Here is a tiny trained network, its code and every weight. The questions are about switching its units off for an input and a class, where a switched-off unit gives its printed mean instead of its output.

import numpy as np


def w(rows, s, z=0):
    codes = np.array(rows[::2]) - 128.0
    scale = np.full(codes.shape[1], s)
    scale[-1] = z or s
    return codes * scale


def norm(h):
    return h / np.sqrt((h * h).mean(-1, keepdims=True) + 1e-5)


def f(y):
    return np.maximum(y, 0)


def log_softmax(a):
    a = a - a.max(-1, keepdims=True)
    return a - np.log(np.exp(a).sum(-1, keepdims=True))


def net(x, mask):
    res = np.array(x, float).reshape(1, 6) / 4 @ E
    u = 0
    for l in range(3):
        y = f(norm(res) @ A[l][:, :-1].T + A[l][:, -1])
        res = res + np.where(mask[u : u + 4], y, B[l][:, -1]) @ B[l][:, :-1]
        u += 4
    return log_softmax(norm(res)[-1] @ U[:, :-1].T + U[:, -1])


A, B = {}, {}
E = w([
[93,174,144,109,193,146,165,107,107],'x0',
[64,40,84,175,140,103,193,196,186],'x1',
[131,147,83,251,96,134,101,122,44],'x2',
[117,112,166,162,130,155,110,72,152],'x3',
[122,81,137,116,148,73,126,68,107],'x4',
[138,61,190,115,114,140,172,170,73],'x5',
],0.012)
A[0] = w([
[179,79,163,43,82,106,83,147,189,47],'L0N1',
[142,126,177,140,92,107,99,146,9,5],'L0N2',
[76,75,171,85,155,109,164,77,219,159],'L0N3',
[170,80,122,145,121,77,64,2,69,130],'L0N4',
],0.0098,0.0034)
B[0] = w([
[248,191,78,122,128,134,170,22,118,213],'L0N1',
[83,118,149,127,136,165,180,113,108,193],'L0N2',
[54,49,139,123,131,186,156,130,155,254],'L0N3',
[108,124,68,71,59,109,76,111,135,236],'L0N4',
],0.016,0.0073)
A[1] = w([
[162,84,252,61,104,143,118,86,21,89],'L1N1',
[103,187,107,195,147,183,72,73,177,93],'L1N2',
[120,179,205,55,170,120,55,108,103,43],'L1N3',
[137,130,142,121,180,106,131,73,252,3],'L1N4',
],0.011,0.0034)
B[1] = w([
[109,221,200,216,113,189,95,199,90,254],'L1N1',
[180,194,223,85,254,179,149,61,191,228],'L1N2',
[22,179,123,166,99,56,89,202,158,191],'L1N3',
[117,76,200,162,40,190,205,117,154,219],'L1N4',
],0.011,0.0059)
A[2] = w([
[145,135,121,125,187,111,206,150,11,2],'L2N1',
[131,105,84,210,86,94,124,197,124,2],'L2N2',
[92,87,99,166,137,139,111,127,209,60],'L2N3',
[117,166,99,194,148,105,46,57,75,37],'L2N4',
],0.012,0.0037)
B[2] = w([
[161,40,244,103,138,88,183,46,156,189],'L2N1',
[100,233,89,177,142,60,107,208,40,204],'L2N2',
[30,83,129,57,226,130,99,124,121,254],'L2N3',
[122,47,30,124,73,141,208,125,177,251],'L2N4',
],0.011,0.0048)
U = w([
[40,27,91,107,187,130,176,153,196,190],'0',
[177,89,144,125,154,95,70,162,148,2],'1',
[186,142,59,46,63,147,126,37,186,129],'2',
[39,167,89,155,80,91,91,182,70,152],'3',
[175,71,168,192,166,36,183,200,89,64],'4',
[108,129,233,150,111,231,180,92,139,178],'5',
[251,238,156,128,218,135,102,128,170,59],'6',
],0.017,0.01)

Each question gives the input, the list of numbers given to net, and the class t.
The units are the neurons (one row each of A and B). Each row of codes is followed by its name. A weight is (code - 128) times the scale printed after its matrix; where a second scale follows, it is the last column's (A, B and U).
mask holds one flag per neuron, layer by layer. A switched-off neuron (its flag False) gives its mean, the last column of its row in B, instead of its output. The means were averaged over made-up inputs and are rounded, as every weight is.
A unit's drop is (log p(t) with every unit on - log p(t) with that unit switched off) / (log p(t) with every unit on - log p(t) with every unit switched off).
The circuit of an input: a set's keep is (log p(t) with only the set's units on - log p(t) with every unit switched off) / (log p(t) with every unit on - log p(t) with every unit switched off). Starting from all 12 units, units are removed one at a time, each time the one whose removal leaves the highest keep (on an exact tie, the one counted first), for as long as the keep stays at least 0.8.
units of the circuit, in order: the units of the circuit, biggest drop first
top k neurons: the k neurons with the biggest drops, biggest first
top k neurons in layer l: the k neurons of layer l with the biggest drops, biggest first
input [-1,1,1,4,-5,-6], class 6: units of the circuit, in order -> L1N2
input [-2,0,5,4,-6,-3], class 6: units of the circuit, in order -> L1N2, L0N3
input [-7,0,3,-5,0,-4], class 3: top 3 neurons -> L0N1, L2N2, L1N2
input [1,-3,8,7,-4,-7], class 2: top 3 neurons -> L2N4, L0N4, L1N1
input [5,2,8,-3,2,-4], class 0: top 2 neurons -> L2N4, L0N1
input [8,7,7,-6,3,3], class 4: units of the circuit, in order -> L2N1, L0N3, L2N2
input [5,3,8,5,6,5], class 3: units of the circuit, in order -> L0N4, L0N3
input [8,1,1,5,-8,-6], class 6: top 2 neurons -> L1N2, L0N3
input [-2,3,7,-4,-4,-7], class 0: top 2 neurons in layer 2 -> L2N4, L2N2
input [-5,-2,0,-6,7,5], class 2: top 3 neurons -> L0N4, L0N1, L0N3
input [-2,3,1,4,-6,-8], class 6: top 2 neurons in layer 0 -> L0N3, L0N2
input [-8,6,1,-5,-4,5], class 4: top 2 neurons in layer 0 -> L0N4, L0N3
input [-1,6,-1,-4,-6,7], class 4: units of the circuit, in order -> L0N3, L0N4, L2N2, L1N2
input [-3,-5,5,3,6,8], class 3: units of the circuit, in order -> L0N4, L1N1
input [4,-7,-3,-8,-2,-8], class 6: units of the circuit, in order -> L0N4
input [8,-8,2,-2,-3,5], class 3: top 2 neurons in layer 1 -> L1N3, L1N1
input [-7,5,3,-2,3,5], class 4: top 4 neurons -> L0N4, L1N3, L0N3, L1N1
input [-2,1,4,-5,-2,2], class 4: top 3 neurons in layer 0 -> L0N4, L0N3, L0N2
input [-8,5,1,-4,-4,-7], class 3: top 2 neurons -> L2N2, L0N1
input [7,-7,8,2,-4,-5], class 2: units of the circuit, in order -> L2N4
input [-2,-6,-1,2,-4,-4], class 6: top 2 neurons -> L1N2, L0N1
